Below is a small trained network, with its code and all its weights. Each question gives an input and a class and asks what happens when units are switched off, that is, made to give their printed mean instead of their output.

import numpy as np


def w(rows, s, z=0):
    codes = np.array(rows[::2]) - 128.0
    scale = np.full(codes.shape[1], s)
    scale[-1] = z or s
    return codes * scale


def f(y):
    return y / 2 * (1 + np.tanh(0.7978845608 * (y + 0.044715 * y**3)))


def log_softmax(a):
    a = a - a.max(-1, keepdims=True)
    return a - np.log(np.exp(a).sum(-1, keepdims=True))


def net(x, mask):
    res = np.array(x, float).reshape(1, 5) / 4 @ E
    y = f(res @ A[0][:, :-1].T + A[0][:, -1])
    res = res + np.where(mask, y, B[0][:, -1]) @ B[0][:, :-1]
    return log_softmax(res[-1] @ U[:, :-1].T + U[:, -1])


A, B = {}, {}
E = w([
[118,118,125,135,132,141,131,133,124,126,126],'x0',
[102,213,161,170,90,220,87,116,216,44,141],'x1',
[103,152,205,210,233,112,67,8,111,144,105],'x2',
[196,152,42,118,149,179,81,179,129,219,47],'x3',
[132,131,126,124,127,119,125,121,133,126,126],'x4',
],0.016)
A[0] = w([
[141,205,108,149,145,218,81,170,184,196,46,28],'neuron 0',
[143,237,119,135,93,253,83,120,185,100,91,60],'neuron 1',
[140,109,72,55,40,142,151,212,132,68,186,251],'neuron 2',
[170,104,120,158,207,101,75,131,90,198,66,123],'neuron 3',
[127,35,161,81,147,36,187,102,27,155,170,218],'neuron 4',
[190,180,70,134,138,196,77,133,183,176,68,55],'neuron 5',
[191,106,82,88,172,131,127,127,84,229,57,157],'neuron 6',
[173,99,44,44,46,136,186,246,120,158,144,180],'neuron 7',
[62,196,181,112,99,170,138,130,163,29,204,134],'neuron 8',
[185,117,59,97,163,125,123,124,73,191,75,113],'neuron 9',
],0.011)
B[0] = w([
[70,107,85,100,140,51,179,121,116,169,191,197],'neuron 0',
[88,146,145,145,100,112,183,108,227,142,189,205],'neuron 1',
[242,70,82,96,5,135,183,211,210,125,121,230],'neuron 2',
[163,121,123,162,178,86,70,66,72,175,156,195],'neuron 3',
[58,98,64,81,153,42,201,110,194,180,201,235],'neuron 4',
[51,90,87,97,154,70,157,164,128,172,146,196],'neuron 5',
[170,106,134,78,150,147,93,176,59,101,77,217],'neuron 6',
[117,134,165,69,140,152,178,215,126,46,82,255],'neuron 7',
[196,175,143,197,114,189,116,64,189,116,107,197],'neuron 8',
[160,154,143,124,149,170,80,172,66,100,82,197],'neuron 9',
],0.013,0.035)
U = w([
[125,79,48,73,59,89,244,186,175,152,162,210],'0',
[28,133,106,143,200,67,147,43,131,180,195,203],'1',
[245,143,116,175,11,238,142,140,180,96,93,16],'2',
[109,233,254,233,204,222,56,30,145,31,125,153],'3',
[175,99,122,66,130,180,138,226,63,87,23,55],'4',
[222,99,68,127,154,130,10,114,22,200,60,2],'5',
],0.012,0.0091)

Each question gives the input, the list of numbers given to net, and the class t.
The units are the neurons (one row each of A and B). Each row of codes is followed by its name. A weight is (code - 128) times the scale printed after its matrix; where a second scale follows, it is the last column's (A, B and U).
mask holds one flag per neuron, in row order. A switched-off neuron (its flag False) gives its mean, the last column of its row in B, instead of its output. The means were averaged over made-up inputs and are rounded, as every weight is.
A unit's drop is (log p(t) with every unit on - log p(t) with that unit switched off) / (log p(t) with every unit on - log p(t) with every unit switched off).
The circuit of an input: a set's keep is (log p(t) with only the set's units on - log p(t) with every unit switched off) / (log p(t) with every unit on - log p(t) with every unit switched off). Starting from all 10 units, units are removed one at a time, each time the one whose removal leaves the highest keep (on an exact tie, the one counted first), for as long as the keep stays at least 0.8.
circuit, biggest first: the units of the circuit, biggest drop first
most important unit: the unit with the biggest drop
k most important neurons: the k neurons with the biggest drops, biggest first
drop of u: that unit's drop, to one decimal
input [-5,1,-1,-6,7], class 2: most important unit -> neuron 8
input [-5,0,4,6,5], class 5: 2 most important neurons -> [neuron 4; neuron 6]
input [3,1,2,-5,-7], class 3: circuit, biggest first -> [neuron 2; neuron 8]
input [-2,1,7,-1,0], class 3: circuit, biggest first -> [neuron 4; neuron 2]
input [3,1,-5,0,1], class 2: 4 most important neurons -> [neuron 4; neuron 0; neuron 5; neuron 2]
input [4,8,4,0,-5], class 3: 3 most important neurons -> [neuron 8; neuron 4; neuron 2]
input [-3,1,-5,0,-3], class 2: 3 most important neurons -> [neuron 4; neuron 0; neuron 5]
input [-1,-8,5,1,-5], class 5: 2 most important neurons -> [neuron 6; neuron 9]
input [3,1,3,-5,-5], class 3: circuit, biggest first -> [neuron 2; neuron 8]
input [-1,7,-4,0,6], class 2: 2 most important neurons -> [neuron 8; neuron 4]
input [-4,-7,1,-2,5], class 1: 2 most important neurons -> [neuron 2; neuron 4]
input [-4,7,4,7,6], class 1: drop of neuron 2 -> 0.3
input [-1,-3,8,3,-8], class 5: drop of neuron 3 -> 0.0
input [-8,-7,7,-1,-7], class 1: drop of neuron 4 -> 1.3
input [7,2,-1,-8,5], class 2: most important unit -> neuron 8
input [-2,1,-2,-4,2], class 2: drop of neuron 8 -> 0.1
